Each row, then the band of its hidden value:
|  -41 |  147 | -218 | -143 |  -49 |  156 |   78 |  -40 | -105 | -222 | -158 |  -89 |   44 | -198 |  371 |  -79 |  539 | -159 |   21 |  123 |  144 |  -69 |  169 |   44 |   35 | -156 |  162 | -171 | -370 | -164 | -134 |  138 |  -39 |  -41 |  483 |  165 | -150 |  -52 |  296 |  127 |  175 |  275 | -317 |	HL
| -104 |   65 |  -23 |   20 |   32 |   80 |  -35 |  -78 |   94 | -134 |  162 |   53 |  -88 | -254 |  234 |  -88 |  644 |   61 |  -54 |  221 | -227 |  150 |   78 |   60 |   91 | -332 | -198 | -117 | -246 |  -94 |  228 |  437 | -132 |  170 |  162 |  192 |   20 | -145 |  -55 |  228 | -163 |   54 | -145 |	LG
|   58 |  275 | -411 |   11 |  121 |   35 |  -46 |  -74 | -145 | -183 | -174 | -146 |  265 |  -70 |  287 |   -5 |  465 |  -19 | -174 |  276 |   55 |    5 |    1 |  265 |  119 |  -15 |   72 | -292 | -392 | -343 | -136 | -122 |  -26 |   91 |  252 |   69 | -168 |  168 |  427 |   39 |  171 |  126 | -379 |	HL
| -144 |  110 |   21 | -165 | -100 |  154 |   87 |  -39 |  149 |  -41 |  135 |  -35 | -288 | -135 |   92 | -219 |  472 |  159 |  269 |  166 |  197 |  186 |  262 | -201 |  142 |  -90 |  -10 |    7 | -257 |  329 |   99 |  268 |  161 |  -68 |  376 |  215 |   54 | -284 | -155 |  213 |  127 |  294 | -118 |	Cd
|  -15 |   35 |   22 |   92 |    7 |   -1 |  -38 |   67 | -215 |  -33 | -166 |  -59 |  278 |  -22 |  -17 |   81 | -102 | -161 | -188 | -254 |   66 |   27 | -229 |  112 | -120 |   65 |  -20 |  -77 |   67 | -325 |   16 | -159 |  116 |  -48 | -131 |  120 |   60 |   52 |  -40 |  -52 |   67 |  213 | -165 |	RJ
|    7 |   25 |  125 |   22 | -128 |  163 |   28 |   19 | -131 |   83 | -143 | -172 |  214 |   -4 |  101 |   28 |   67 | -244 |   46 | -319 |  226 |    2 | -183 |    8 | -183 |   26 |  -53 |  -81 | -126 | -192 |  -69 | -128 |  333 | -208 |   80 |  119 |  -56 |  -10 |  -94 |  -42 |  471 |  317 | -332 |	LG
|  138 |   86 |    8 |  -22 | -134 |   89 | -198 |  -40 |  439 |  147 |  399 |  237 | -192 | -134 |    7 | -283 |  551 |  246 |   91 |  145 |    2 |  242 | -160 |  -52 |   46 | -382 | -309 |  -87 |  -80 |  101 |  236 |  406 | -149 |  194 | -209 | -219 |   43 |  -81 | -323 |   27 |   24 | -252 |  166 |	SZ
|   25 |  -84 |  218 |  100 |  -29 |    5 |  -95 |  131 | -224 |  136 | -130 |    8 |  379 |  -59 |  -33 |  113 |  -52 | -209 | -341 | -402 |  -76 |  -94 | -347 |  235 |  -60 |  -51 | -143 |  -70 |    7 | -347 |   42 | -102 |  117 |   20 | -311 |   50 |   57 |   62 | -104 |   58 | -108 |  -25 | -148 |	ZJ
|   -6 |    4 |  224 |  -96 | -114 |   13 | -348 |  230 |  158 |  296 |  126 |  333 |   61 |   35 | -243 | -281 |  -18 |  237 |  -50 | -266 |   74 |  122 | -202 |   58 |   67 |  -75 | -118 |   -6 |  163 |  128 |  230 |  243 |    2 |   66 | -325 | -293 |  238 |  -82 | -327 | -102 | -271 | -228 |  407 |	MQ
|  -83 |  325 | -325 | -300 | -225 |  322 |   91 |   64 |  -57 |  -90 |  -20 | -142 |  -34 | -155 |  296 | -247 |  397 |  -83 |  216 |  291 |  337 | -156 |  257 |  152 |  295 |  -51 |  228 | -234 | -335 |  111 | -537 | -193 |  139 |  -63 |  394 |  127 | -124 |   61 |  373 |  130 |  420 |  291 | -368 |	Fr
| -333 |  164 | -406 |   66 |  230 |  -77 |  -58 |    2 | -108 | -171 | -247 |  331 |  245 | -182 |  -65 |   -1 |  499 |  407 | -554 |  -29 |  -46 |  -13 |  -81 |  146 |  190 |  209 |  209 | -476 | -173 | -197 |  415 |  314 |  -29 |   42 |  310 |    6 | -216 |  150 |  505 |  -70 | -491 |  -39 |  124 |	SZ
|  162 |  -81 |  -13 | -153 | -525 |  140 | -109 |  227 | -108 |  110 |  -36 | -187 |  263 |  -43 |   13 | -173 | -160 | -541 | -230 | -277 |  -39 | -207 | -359 |  405 |  253 | -215 |  -59 | -124 |  139 | -103 | -522 | -488 |    2 |  176 | -490 | -225 |  105 |  285 |   18 |   67 |  289 | -221 | -172 |	Fr
|   -4 |  113 | -219 |  195 |  185 |  -37 |  100 | -182 | -279 | -331 |  -48 | -122 |  239 | -153 |   89 |  184 |  130 | -153 | -244 |  267 | -201 |  176 |  -47 |  247 |   32 |  -62 |  -97 | -143 |   63 | -462 |  -89 | -305 | -122 |  202 | -261 |  259 |   24 |   76 |   69 |   58 |  150 |  284 | -355 |	RJ
| -164 |  187 | -375 |  -35 |  -56 |  -86 |  -34 |   82 |  133 | -224 |   35 | -105 | -155 | -151 |   -4 | -194 |  379 |  143 | -174 |  239 |    7 |  147 |   45 |   29 |  305 |  -46 |   -5 | -182 |  -89 |  190 |  208 |  132 |   -6 |   93 |  208 |  240 |  154 |   64 |  133 |  259 | -304 |   81 |  -58 |	QZ
|  155 |    3 |   48 |   97 |  -94 |   25 |  -75 |   -7 |  -56 |  122 |   73 |  163 |  244 |   37 |  -62 |    8 |  -91 |   20 | -195 | -234 |  -51 |   27 | -441 |  119 |  -81 |   20 |  -90 |  -87 |   28 | -420 |  -86 |  -83 | -133 |  177 | -374 | -291 |  -94 |   97 | -117 | -278 |   97 | -176 |   41 |	Fr
|  154 | -128 |   41 | -244 | -497 |   59 | -232 |  278 |   41 |   63 | -131 |   60 |   86 |  162 |  -58 | -456 | -364 | -237 |  -31 | -485 |  193 |  -33 | -243 |   -5 |  -58 |   11 |  195 |   -2 |  185 |   80 | -131 |   28 | -101 | -102 |  -62 | -530 |  173 |   53 | -107 | -347 |  133 |  -90 |  383 |	SZ
| -181 |  163 | -490 |  -93 | -291 |   61 |  159 |   58 |  -44 | -384 | -145 | -291 |  -80 | -158 |  287 | -126 |  304 | -244 | -114 |   66 |   39 |  -88 |  -21 |   15 |  174 |   15 |  203 | -265 | -219 |  -86 | -177 |   20 |  -50 |  -22 |  545 |  219 |  -96 |  193 |  403 |   68 |  102 |  233 | -317 |	HL
|  -70 |   85 |   82 |  -22 |  169 |   37 |   48 |  -94 |  151 |   -4 |  239 |  224 | -140 |  -74 |   -6 |  -99 |  299 |  417 |  -35 |  354 | -128 |  143 |  202 |  -87 |  152 |  125 |  -37 |   10 | -256 |  114 |  184 |  295 |  -64 |   19 |   52 |  -77 |   16 | -237 | -189 |   10 | -146 |  -73 |   93 |	SZ
| -153 |  356 | -564 | -168 | -130 |  -17 | -183 |  189 |   15 | -363 |  -25 | -326 |  -93 |   22 |  120 | -442 |   80 |    7 |   36 |  539 |   20 |  196 |  302 |  260 |  439 |   37 |  111 | -207 |  -13 |  299 | -174 | -175 |  -12 |   40 |  263 |  161 |  367 |  176 |  286 |  119 |  -17 |  289 |  -96 |	MQ
|  239 |  -68 |  178 |  -66 | -153 |   70 |   -7 |  -65 |   59 |  171 |  160 |  259 |  -13 |   37 |  -32 |  -54 |  -33 |  128 |   -6 | -212 |   24 |   78 | -307 | -129 | -101 |  -23 |   54 |  157 |  -75 | -343 |  -78 |  138 | -268 |  308 | -187 | -371 | -135 | -208 | -233 | -232 |   13 | -223 |  169 |	LG
|  143 |   85 | -338 |   46 |   79 |   16 |  121 | -162 |  168 | -485 |  -70 | -339 |  -48 |  -45 |  177 | -139 |   38 | -260 | -136 |  611 |  -24 |  172 |  333 |  -45 | -100 |  208 |   88 |  -94 |  -25 |   89 |   29 | -243 |   92 | -396 |   44 |  -33 |  161 |   62 |  -32 |  -44 |  638 |  303 | -234 |	ZJ
|  231 |  -60 |   -1 | -106 | -375 |  118 |  -32 |   61 |   -7 |   28 |  104 |  -79 |   21 |   62 |  -56 | -207 | -345 | -218 |  -55 | -114 |  -20 |   75 | -259 |   92 |   47 |  -48 |   60 |  100 |  194 | -176 | -336 | -294 | -119 |  273 | -364 | -250 |  111 |  -10 | -147 | -117 |  232 |  -46 |   29 |	SZ
| -160 |  -65 |  391 | -146 | -120 |   98 |  -13 |  143 |   75 |  408 |  158 |  455 |  -10 | -121 | -239 |  -70 |  254 |  350 |  -65 | -392 |  139 | -112 | -165 |  -87 |  195 |    6 |  -53 |  -14 | -130 |  197 |  138 |  313 |  100 |   19 | -130 | -151 |  -63 | -198 | -280 |   55 | -329 | -277 |  248 |	Fr
|  -46 |  -11 |  288 |   -8 | -161 |  138 | -145 |   74 |  159 |  282 |  353 |  326 |  -26 | -120 | -234 | -119 |   59 |  159 |   13 | -146 |  -66 |  140 | -253 |   70 |   93 | -204 | -278 |   -4 |  253 |   13 |   53 |  103 |  -10 |  217 | -578 | -134 |  141 |  -98 | -459 |  -19 |  -42 | -189 |  196 |	MQ
|   79 | -205 |  270 |  -49 |  -86 |   39 |  139 |  -99 | -161 |   31 |   -1 |  215 |   27 |  -12 | -143 |   46 | -202 |   35 | -134 | -300 |  -45 |  107 | -167 | -147 |  -80 |   96 |  157 |  212 |   78 | -294 |   -1 |   28 | -163 |  248 | -187 | -169 |  -55 | -323 | -244 | -131 |  -66 |   15 |  143 |	Cd
|  109 |    2 |   90 |  -56 |    5 |  135 | -261 |  -49 |   42 |  267 |  182 |  523 |  227 |  -41 | -206 | -181 |  158 |  345 | -231 |  -13 | -127 |  139 | -209 |  273 |  159 | -118 |  -46 | -143 |  101 | -211 |   23 |   69 | -193 |  417 | -557 | -523 |  -71 |  -63 |  -79 | -210 |  -79 | -378 |  348 |	LG
|  -27 |  -79 |   98 | -143 | -114 |  160 |  -51 |    9 |  270 |   41 |  241 |  251 | -259 | -185 |  -74 | -237 |  192 |  218 | -166 |  123 | -180 |  142 |   65 |  -82 |  122 | -108 |   72 |   91 |   35 |   69 |  249 |  391 |  -94 |  278 |  -59 | -103 |   95 | -324 | -172 |  158 | -325 | -162 |  242 |	LG
|   89 |  192 | -222 | -155 |  -95 |   71 | -144 |   29 |  153 | -180 |   86 |  -81 | -115 |  -63 |  259 | -382 |  426 |    4 |  173 |  353 |  102 |  159 |  223 |   49 |  113 | -248 |  -33 | -101 | -231 |  167 |  -31 |  199 | -132 |  -25 |  241 |  -39 |  149 |  -44 |   18 |   68 |  132 |  149 |  -39 |	Fr
|   21 |  270 | -422 |  -52 | -330 |  178 | -269 |  169 |  259 |    1 |   39 | -347 |   70 | -181 |  244 | -309 |  639 | -282 |  -58 |  130 |  132 |   17 | -185 |  338 |  215 | -427 | -260 | -423 | -166 |   97 |  -52 |  -56 |  260 |   17 |   75 |  169 |   82 |  364 |  230 |  312 |  324 |   28 | -406 |	SZ
|   -1 |   75 | -171 |  128 |   31 |   13 |  268 | -226 | -241 | -526 |   -9 | -459 |  -72 |  -52 |  347 |   56 |   38 | -293 |   94 |  362 | -213 |  283 |  176 |  -36 |  -87 |  -10 |  -29 |   80 | -155 | -331 | -145 | -129 | -109 |   68 |  275 |  432 |   97 | -147 |  -41 |   69 |  336 |  620 | -510 |	Cd
| -218 |  156 | -150 |  -80 |    1 |   80 |   15 |    3 |   85 |  -83 |   98 |  114 | -167 |  -60 |  -60 | -233 |  216 |  377 |    4 |  180 |   50 |  200 |  152 |  -88 |  188 |  140 |  113 | -100 |  -99 |  178 |  181 |  238 |   69 |   42 |  278 |   83 |   49 | -162 |   34 |    8 | -157 |  190 |  102 |	HL
|  141 |  215 | -543 |  -26 | -179 |   14 | -181 |   76 |   49 | -108 | -271 | -253 |  256 |  -53 |  198 | -133 |  422 | -234 | -273 |  -57 |  235 |  -37 | -298 |  227 |   52 | -112 |   74 | -377 | -218 | -254 |  -38 | -149 |   83 |   38 |  209 |  -44 | -130 |  364 |  457 |   39 |  248 |   -5 | -298 |	HL
|  345 |  151 |  -32 |  -26 |   81 |  257 |  144 | -161 |  351 |    8 |  143 | -119 |  -42 | -108 |  242 |  130 |  120 | -181 |  -45 |  522 |  111 | -140 |   96 |  -98 | -224 |  227 |   86 |   57 | -269 | -263 | -249 | -250 |  162 | -267 | -151 | -211 | -170 |  -28 | -139 |  -37 |  783 | -134 | -398 |	MQ
|   84 |  -70 |  239 | -101 | -281 |  -21 |  -64 |  169 |    0 |  110 |  163 |  181 |  -23 |   17 |   20 | -113 | -138 |  -51 |    3 | -297 |  -81 |  -81 | -293 |  -31 |   34 |  -83 |  -54 |  133 |  -28 | -170 | -169 |  185 | -340 |  160 | -189 | -277 |   80 |  -62 | -299 | -166 | -220 | -277 |  192 |	RJ
| -102 |   89 | -262 | -190 | -106 |  131 |  -96 |  147 | -112 | -236 | -282 |  -92 |   82 | -212 |  116 | -192 |  185 | -261 | -179 |   -1 |  171 |  -10 |  159 |  153 |   66 | -142 |  267 | -143 |   98 |  -52 |    3 |  -25 |   88 |   -4 |  212 |  227 |  146 |  -31 |  293 |  233 |  -52 |  339 | -113 |	MQ
|   95 |   44 |  147 | -291 | -351 |  307 | -299 |  322 |  415 |  268 |  234 |   52 | -140 | -106 |   60 | -469 |   87 |  -95 |    6 |   93 |   63 | -132 |   67 |  137 |  142 | -182 |  -43 |  -15 |  -18 |  346 |  -74 |  166 |  188 | -120 | -167 | -257 |  265 |  -43 | -203 |  168 |   63 | -262 |  125 |	QZ
|  -19 |  179 | -262 | -117 | -378 |  127 |   98 |  183 | -104 | -261 |  -46 | -515 |  -75 |  -27 |  305 | -179 | -126 | -450 |  118 |   68 |  104 |  -82 |  -11 |   82 |   95 |  -10 |   87 |  -34 | -113 |  -63 | -457 | -273 |   81 |  -80 |  297 |  306 |  156 |  138 |  134 |  116 |  290 |  388 | -448 |	QZ
|  160 |   43 |  236 |   46 |  263 |  141 |  212 | -217 |  362 |   75 |  180 |  159 | -132 | -150 |   73 |  222 |  278 |  132 |  -17 |  328 |  122 |  -34 |  140 | -353 | -295 |  275 |    2 |  125 | -288 | -105 |  174 |  138 |  175 | -375 |  -61 | -129 | -176 | -257 | -397 |  -39 |  460 | -104 | -170 |	MQ
|  126 |    1 |   99 |  124 |   62 |  -81 |  -79 |   57 | -259 |  -68 | -132 |  -87 |  316 |   33 |  121 |  117 | -148 | -222 | -206 | -184 | -113 |    7 | -249 |  162 | -162 |    2 |  -80 |   34 |  -55 | -509 |  -42 |  -90 | -114 |   51 | -166 |   34 |   89 |   24 |  -92 |  -79 |  -55 |   82 | -176 |	RJ
|  -53 |   50 | -254 | -152 |  -33 |   65 |   21 |  -40 |   32 | -281 |   10 |  223 | -157 | -195 |    6 | -249 |  208 |  156 | -142 |  198 |   10 |  150 |  175 |  -52 |  103 |  -82 |  275 |  -55 |   82 |  -32 |  108 |  236 | -266 |  208 |  132 |  -28 |   45 | -192 |  139 |   30 | -256 |  142 |  219 |	ZJ
| -100 |  297 | -363 | -214 | -150 |   49 |   16 |   89 |   71 | -136 |   14 | -146 | -117 | -102 |  134 | -256 |  452 |   63 |  120 |  316 |  272 |   -8 |  202 |   65 |  391 |  -30 |   78 | -208 | -293 |  321 | -221 |  -79 |   55 |  -64 |  316 |  117 |   41 |  103 |  205 |  186 |  128 |  133 | -201 |	QZ
| -141 |  244 | -258 |  108 |  256 |    1 |  280 | -226 | -355 | -327 | -113 | -244 |  129 |    3 |  171 |  170 |  141 |  112 |  -16 |  377 |  -21 |  164 |  194 |   56 |  121 |  322 |  114 | -101 | -335 | -283 | -181 | -279 |   77 |   20 |  329 |  355 | -121 |  -54 |  219 |  -10 |  253 |  508 | -486 |	LG
|   99 |   37 |   83 |   32 |  148 |  216 |  120 | -146 |  225 |    1 |  100 | -198 |   55 | -201 |   54 |   54 |  323 | -170 | -175 |  526 |  -18 |   11 |  288 |  105 |   51 |   72 | -164 |  -83 | -150 |  193 |   18 | -318 |  471 | -343 | -306 |   92 |   69 |  -46 | -227 |  316 |  656 |   68 | -438 |	Fr
|  -61 |  185 | -132 |   82 |   78 |   54 |   23 |  -13 | -112 |  117 | -180 | -113 |  321 | -119 |  -26 |  145 |  451 |  -11 | -179 | -131 |  315 |  -30 | -193 |  158 |   83 |   31 | -111 | -310 | -233 |  -97 |   39 | -269 |  433 | -138 |   -5 |  253 | -152 |  174 |  144 |  186 |  287 |  179 | -435 |	Fr
|   27 |  237 | -538 |   22 | -255 |   20 |   33 |   53 |  -14 | -378 |  -56 | -423 |   -2 |  -83 |  300 | -138 |  154 | -336 |  -81 |  186 |   18 |   22 | -149 |  139 |   77 |  -90 |   21 | -236 | -111 | -231 | -246 | -186 |  -79 |   49 |  239 |  210 |   33 |  300 |  294 |   42 |  245 |  249 | -400 |	ZJ
|  -32 |  141 | -221 |  -20 |   74 |   11 |  -30 |  150 | -435 | -196 | -340 |  -75 |  376 |   24 |  239 |   35 | -188 | -107 | -378 |  -89 |  -84 | -213 |  -93 |  288 |   13 |  260 |  337 | -131 | -245 | -594 | -225 | -102 | -115 |   74 |  294 |   54 |  -75 |  105 |  492 | -115 | -290 |  156 | -193 |	ZJ
|  -38 |  266 | -508 |  -32 |   61 |  123 | -194 |  -11 |   84 | -212 |  -42 |  106 |   62 | -158 |  102 | -277 |  398 |  201 | -229 |  300 |   39 |  169 |   40 |  197 |   78 | -100 |  155 | -336 |  -31 | -181 |  168 |  166 |  -56 |  181 |  179 |    8 |  -24 |   75 |  404 |    0 | -103 |  154 |   28 |	Fr
|    4 |  216 | -352 | -186 | -241 |   40 |  130 |    7 |  184 | -318 |  190 | -303 | -435 |  -25 |  218 | -339 |  188 |   50 |  249 |  458 |   78 |  195 |  244 | -181 |  241 |  -16 |  124 |   76 | -241 |  241 | -172 |   87 | -141 |  103 |  469 |  181 |  151 | -128 |   30 |  150 |   51 |  261 | -148 |	SZ
| -167 |  164 | -280 | -257 | -192 |  120 |   71 |   52 |   56 | -263 |  -65 |  -61 | -197 | -227 |  130 | -246 |  424 | -105 |  151 |  181 |  293 |   42 |  291 |  -75 |  202 | -146 |  186 | -132 |  -44 |  279 | -103 |   59 |   13 | -101 |  345 |  195 |   80 |  -63 |  122 |  191 |  165 |  323 | -105 |	MQ
|  157 |  -42 | -199 |  -52 | -321 |  124 | -210 |   72 |  -39 |   34 |  -72 |   67 |  260 |   60 | -191 | -247 | -323 | -153 | -329 | -229 |  -25 |  106 | -392 |  279 |   46 |   14 |  136 | -167 |  375 | -285 | -166 | -336 |  -43 |  300 | -475 | -420 |   42 |  178 |  101 | -274 |  229 | -112 |  176 |	LG
|   88 |  -59 |   18 |   40 |  -60 |   31 |  235 | -189 | -267 | -250 | -116 | -265 |  132 | -122 |  237 |  164 |  215 | -407 |  -23 |    2 |  -43 |   68 |  -21 |   31 |  -44 | -141 |  -54 |   23 | -172 | -325 | -217 | -224 |  -62 |   61 |   15 |  209 |  -66 |  -80 |  -67 |  116 |  415 |  308 | -470 |	Cd
